How the nodes are linked:
at | + ~ & * @ $
Z722 | Z889 Z62 Z478 Z443 Z557 Z811
Z478 | Z763 Z825 Z722 Z182 Z842 Z177
Z251 | Z130 Z557 Z506 Z190 Z62 Z78
Z893 | Z31 Z970 Z690 Z665 Z560 Z867
Z763 | Z478 Z949 Z889 Z776 Z897 Z546
Z362 | Z506 Z897 Z130 Z339 Z949 Z681
Z774 | Z734 Z74 Z417 Z78 Z732 Z190
Z506 | Z362 Z842 Z251 Z620 Z825 Z231
Z897 | Z842 Z362 Z616 Z497 Z763 Z140
Z970 | Z732 Z893 Z46 Z566 Z734 Z884
Z825 | Z949 Z478 Z62 Z676 Z506 .
Z429 | Z690 Z181 Z31 Z177 Z14 Z182
Z546 | Z177 Z994 Z665 Z690 Z140 Z763
Z681 | Z231 Z140 Z153 Z252 Z994 Z362
Z31 | Z893 Z732 Z429 Z811 Z74 Z443
Z734 | Z774 Z560 Z252 Z153 Z970 Z815
Z994 | . Z546 Z566 Z46 Z681 Z949
Z74 | Z560 Z774 Z14 Z813 Z31 Z472
Z140 | Z439 Z681 Z902 Z311 Z546 Z897
Z107 | Z62 Z889 Z949 Z884 Z130 Z566
Z153 | Z78 Z902 Z681 Z734 Z566 Z130
Z566 | Z519 Z665 Z994 Z970 Z153 Z107
Z130 | Z251 Z616 Z362 Z815 Z107 Z153
Z620 | Z339 Z538 Z190 Z506 Z676 Z417
Z252 | Z417 Z311 Z734 Z681 Z46 Z339
Z560 | Z74 Z734 Z311 Z902 Z893 Z156
Z785 | Z884 Z443 Z676 Z62 Z190 Z732
Z676 | Z521 Z182 Z785 Z825 Z620 Z181
Z439 | Z140 Z231 Z813 Z14 Z177 Z842
Z14 | Z311 Z417 Z74 Z439 Z429 Z538
Z417 | Z252 Z14 Z774 Z231 Z181 Z620
Z182 | Z776 Z676 Z443 Z478 Z538 Z429
Z690 | Z429 Z46 Z893 Z546 Z311 Z776
Z732 | Z970 Z31 Z181 Z519 Z774 Z785
Z339 | Z620 Z497 Z815 Z362 Z521 Z252
Z519 | Z566 Z811 . Z732 Z78 Z62
Z181 | Z46 Z429 Z732 . Z417 Z676
Z815 | Z190 Z156 Z339 Z130 Z884 Z734
Z949 | Z825 Z763 Z107 Z521 Z362 Z994
Z538 | Z497 Z620 Z472 Z842 Z182 Z14
Z616 | Z557 Z130 Z897 Z156 Z889 Z902
Z776 | Z182 Z521 Z867 Z763 Z497 Z690
Z867 | Z443 Z884 Z776 Z889 Z156 Z893
Z62 | Z107 Z722 Z825 Z785 Z251 Z519
Z557 | Z616 Z251 Z842 Z472 Z722 Z813
Z472 | Z156 Z190 Z538 Z557 Z443 Z74
Z78 | Z153 Z813 Z231 Z774 Z519 Z251
Z842 | Z897 Z506 Z557 Z538 Z478 Z439
Z497 | Z538 Z339 Z156 Z897 Z776 Z311
Z889 | Z722 Z107 Z763 Z867 Z616 Z665
Z521 | Z676 Z776 Z884 Z949 Z339 Z46
Z665 | Z811 Z566 Z546 Z893 Z902 Z889
Z443 | Z867 Z785 Z182 Z722 Z472 Z31
Z811 | Z665 Z519 Z177 Z31 Z813 Z722
Z46 | Z181 Z690 Z970 Z994 Z252 Z521
Z156 | Z472 Z815 Z497 Z616 Z867 Z560
Z902 | Z813 Z153 Z140 Z560 Z665 Z616
Z884 | Z785 Z867 Z521 Z107 Z815 Z970
Z813 | Z902 Z78 Z439 Z74 Z811 Z557
Z190 | Z815 Z472 Z620 Z251 Z785 Z774
Z231 | Z681 Z439 Z78 Z417 . Z506
Z177 | Z546 . Z811 Z429 Z439 Z478
Z311 | Z14 Z252 Z560 Z140 Z690 Z497

In the rows, zero is written as 49.

The rows follow the links: the fewer symbols apart two nodes are, the more alike their rows tend to be.

Named rows; a name shown again gets a slightly different row:
Z620:  33   48   41   40   63   50   68   59   35   38   55   57   71   44   47   63   63   72   65   39   38   22   55   54   59   46   50   62   28   35   30   72   56   76   32   39   63   19   44   60   57   72   60   48   78   65   35   58
Z251:  15   68   27   36   65   78   40   69   40   60   64   50   57   50   22   51   54   62   78   47   47   46   59   46   55   45   42   68   37   45   51   76   35   63   21   36   45   17   57   55   44   50   49   55   65   61   43   61
Z362:  33   44   43   25   46   73   80   44   35   45   63   44   57   37   60   50   46   71   63   33   27   57   63   40   52   43   51   43   36   20   59   81   55   43   35   66   69   57   50   90   61   57   62   57   42   59   40   79
Z690:  76   32   73   62   32   16   58   32   56   37   33   39   46   52   74   50   47   39   20   48   55   48   38   47   41   57   58   33   60   55   50   21   63   36   84   63   49   78   42   44   59   48   56   44   36   39   56   36
Z46:  78   18   68   39   32   29   63   24   55   33   43   40   54   53   67   61   41   50   27   47   52   43   61   46   68   44   45   36   72   35   44   30   71   38   77   63   45   73   49   54   42   51   54   49   45   33   54   28
Z443:  46   60   28   71   48   44   27   74   57   55   35   51   54   32   28   50   54   28   48   63   49   42   40   66   39   50   40   52   35   72   21   60   40   66   34   46   52   39   17    9   38   60   59   66   46   44   35   46
Z472:  29   78   33   71   60   57   45   81   43   61   56   56   50   46   37   48   79   42   76   60   41   45   42   56   35   55   56   55   21   58   35   74   43   69   33   34   61   35   35   38   50   68   46   42   68   67   37   57
Z252:  60   23   77   35   54   45   79   32   44   33   63   45   45   54   67   51   64   58   52   47   51   37   64   24   64   55   65   36   58   27   63   33   69   40   75   40   53   60   61   74   54   45   46   28   59   54   57   40
Z557:  27   79   32   61   67   66   38   68   45   76   52   62   47   53   31   45   59   53   78   53   42   58   34   56   34   52   50   60   30   56   53   75   22   60   21   34   52   29   48   53   61   50   46   48   54   73   38   74
Z478:  53   59   25   48   40   48   39   60   52   51   28   64   68   47   47   53   18   47   35   47   43   53   20   88   38   39   30   66   37   66   28   72   34   67   35   59   53   31   44   47   63   64   62   70   34   55   45   59
Z31:  68   60   63   76   50   21   23   61   65   58   41   51   44   63   38   50   60   28   38   61   66   41   35   66   48   52   49   49   62   75   50   26   46   54   63   35   39   42   51   17   37   39   41   41   59   35   56   16
Z566:  55   32   64   36   40   59   31   32   54   50   58   33   31   56   43   55   40   49   37   49   57   59   65   46   69   40   37   42   85   50   73   29   49   23   62   63   37   72   65   42   26   25   43   56   37   30   61   39
Z107:  38   40   36   34   34   80   43   51   45   52   44   34   44   28   35   44   36   41   43   52   39   62   74   49   62   37   28   38   56   48   48   65   49   38   29   79   48   65   38   38   25   43   47   79   30   32   45   70
Z417:  56   45   72   41   60   19   63   44   44   31   61   54   62   70   55   60   70   62   57   39   59   24   51   44   67   60   58   66   60   39   58   35   57   63   66   26   48   26   77   67   58   57   45   32   84   52   58   24
Z676:  49   43   30   36   45   41   46   61   46   34   44   55   73   33   46   61   44   49   37   45   43   28   46   69   67   35   31   68   35   61   13   66   54   75   34   53   57   31   32   37   42   79   69   69   66   41   46   48

Each walk starts at a row. The symbols on each line, taken left to right, move it on to the next node.
Each answer is a row, close to the row of the node it stands for.
start  57   31   35   31   31   56   65   40   45   25   43   36   58   27   54   58   37   49   28   49   39   42   66   48   63   38   39   40   44   43   24   64   70   55   43   81   60   60   19   42   41   72   71   75   44   37   44   67
@ @ & * &  48   31   35   24   27   65   55   37   48   41   39   40   61   33   56   58   19   52   29   43   38   59   51   55   62   31   28   42   49   46   39   67   54   42   35   82   51   57   43   57   42   56   66   77   29   38   43   67
~ & ~ @  17   47   40   37   52   95   52   48   37   56   64   44   33   37   41   50   57   59   74   50   37   63   69   31   55   39   48   42   40   29   62   73   47   38   29   64   62   52   49   62   44   40   45   50   43   51   43   83
start  35   55   39   50   54   70   76   50   35   56   50   53   50   42   62   42   39   64   53   48   31   70   38   43   30   51   59   40   22   32   56   73   49   45   39   57   68   57   40   77   72   57   60   48   36   72   36   90
@ * + ~ * @  29   59   30   29   54   61   55   54   35   42   45   56   73   47   45   59   44   78   58   36   34   39   44   52   47   44   44   67   28   40   46   77   41   68   32   37   52   20   59   71   61   65   54   61   64   71   49   63
+ @ $ * & +  61   48   60   54   49   33   25   51   61   37   51   45   49   61   37   52   63   41   46   53   68   38   59   61   74   49   47   58   78   65   46   22   51   55   62   36   34   40   61   18   24   45   41   50   74   29   61   11
start  43   59   66   49   63   34   42   55   53   48   68   48   45   67   37   54   80   53   72   56   65   25   62   34   61   56   57   61   61   45   61   29   54   57   62   22   38   33   68   49   39   41   36   31   84   51   55   21
@ ~ @ + ~ @  61   30   67   50   39   40   39   36   56   43   52   28   35   49   50   45   59   36   42   54   58   41   76   41   69   48   45   33   78   54   56   22   67   26   68   56   42   74   50   30   20   33   41   52   50   21   55   28
+ @ $ $ & *  52   53   57   30   56   40   55   36   40   47   62   52   63   71   56   56   44   75   56   38   58   46   36   50   61   56   54   74   68   45   69   37   45   58   59   25   42   28   91   74   67   42   41   38   71   66   60   29
start  66   39   43   59   38   48   64   47   44   42   30   51   56   30   62   46   42   41   23   59   35   57   45   51   38   50   50   35   28   49   26   68   59   46   53   76   65   66   15   31   54   66   64   64   23   46   33   75
* @ * * $ @ + *  84   47   51   63   47   -2   44   49   61   37   30   59   59   61   61   51   50   44   28   45   61   36   28   68   44   54   51   58   61   67   32   27   50   62   73   32   34   49   55   35   59   54   57   41   54   48   59   17
~ & ~ * & $ $ @  62   67   53   50   62   24   56   44   45   51   46   62   56   76   64   47   42   69   62   38   58   50   19   56   38   63   65   64   52   59   71   37   38   50   61   26   47   39   83   79   77   50   44   35   54   76   66   38
start  43   46   23   20   32   53   43   48   49   37   31   52   71   34   42   61   21   67   31   40   40   44   43   73   63   34   20   64   55   61   30   68   40   66   29   62   48   28   57   48   44   70   61   79   53   50   52   51
& & * + $ $ @ &  17   44   50   50   59   81   67   52   44   53   70   40   43   32   35   52   79   50   70   55   37   40   86   20   53   49   50   41   37   27   49   73   64   43   32   63   66   54   29   51   34   53   45   47   61   44   43   67
& & & @ @ $ ~  62   42   78   62   56   31   75   39   49   47   56   48   43   61   78   40   64   50   47   47   56   49   46   30   35   60   79   36   49   36   61   24   67   40   74   41   59   71   50   66   72   44   48   25   49   64   54   46
start  67   23   61   26   32   43   46   18   50   35   42   39   49   48   66   55   31   48   24   41   56   55   53   49   70   33   41   43   75   50   59   27   55   34   68   62   36   67   70   60   44   35   52   55   33   31   59   37
@ + & $ $  34   61   59   40   71   55   34   51   49   59   61   45   44   63   43   53   60   59   66   51   60   45   53   40   62   57   51   70   70   53   72   35   42   50   54   19   33   32   90   61   46   31   31   34   70   56   68   26
+ * ~ * +  43   79   56   65   64   45   27   56   53   63   57   60   38   75   42   42   55   47   71   49   61   60   35   47   32   65   62   64   57   57   81   34   31   43   59   21   43   32   76   56   52   31   33   31   68   64   55   34
start  62   47   72   55   51   45   68   36   45   55   55   52   40   62   75   47   41   57   53   46   53   70   39   32   42   59   66   40   54   37   76   29   49   32   69   49   55   68   77   81   75   37   47   30   35   68   52   50
$ @ $ & +  57   71   51   60   47   32   14   52   59   63   45   52   42   67   39   51   43   34   44   56   61   60   28   73   45   51   45   60   71   80   58   22   36   45   62   39   30   45   68   33   41   30   35   54   47   46   66   30
* $ * + ~ + * +  45   34   39   42   35   75   48   53   57   48   51   36   43   17   37   50   53   40   41   51   38   46   82   42   60   42   34   32   49   42   34   61   65   45   31   78   53   64   17   25   22   53   52   68   42   28   39   65
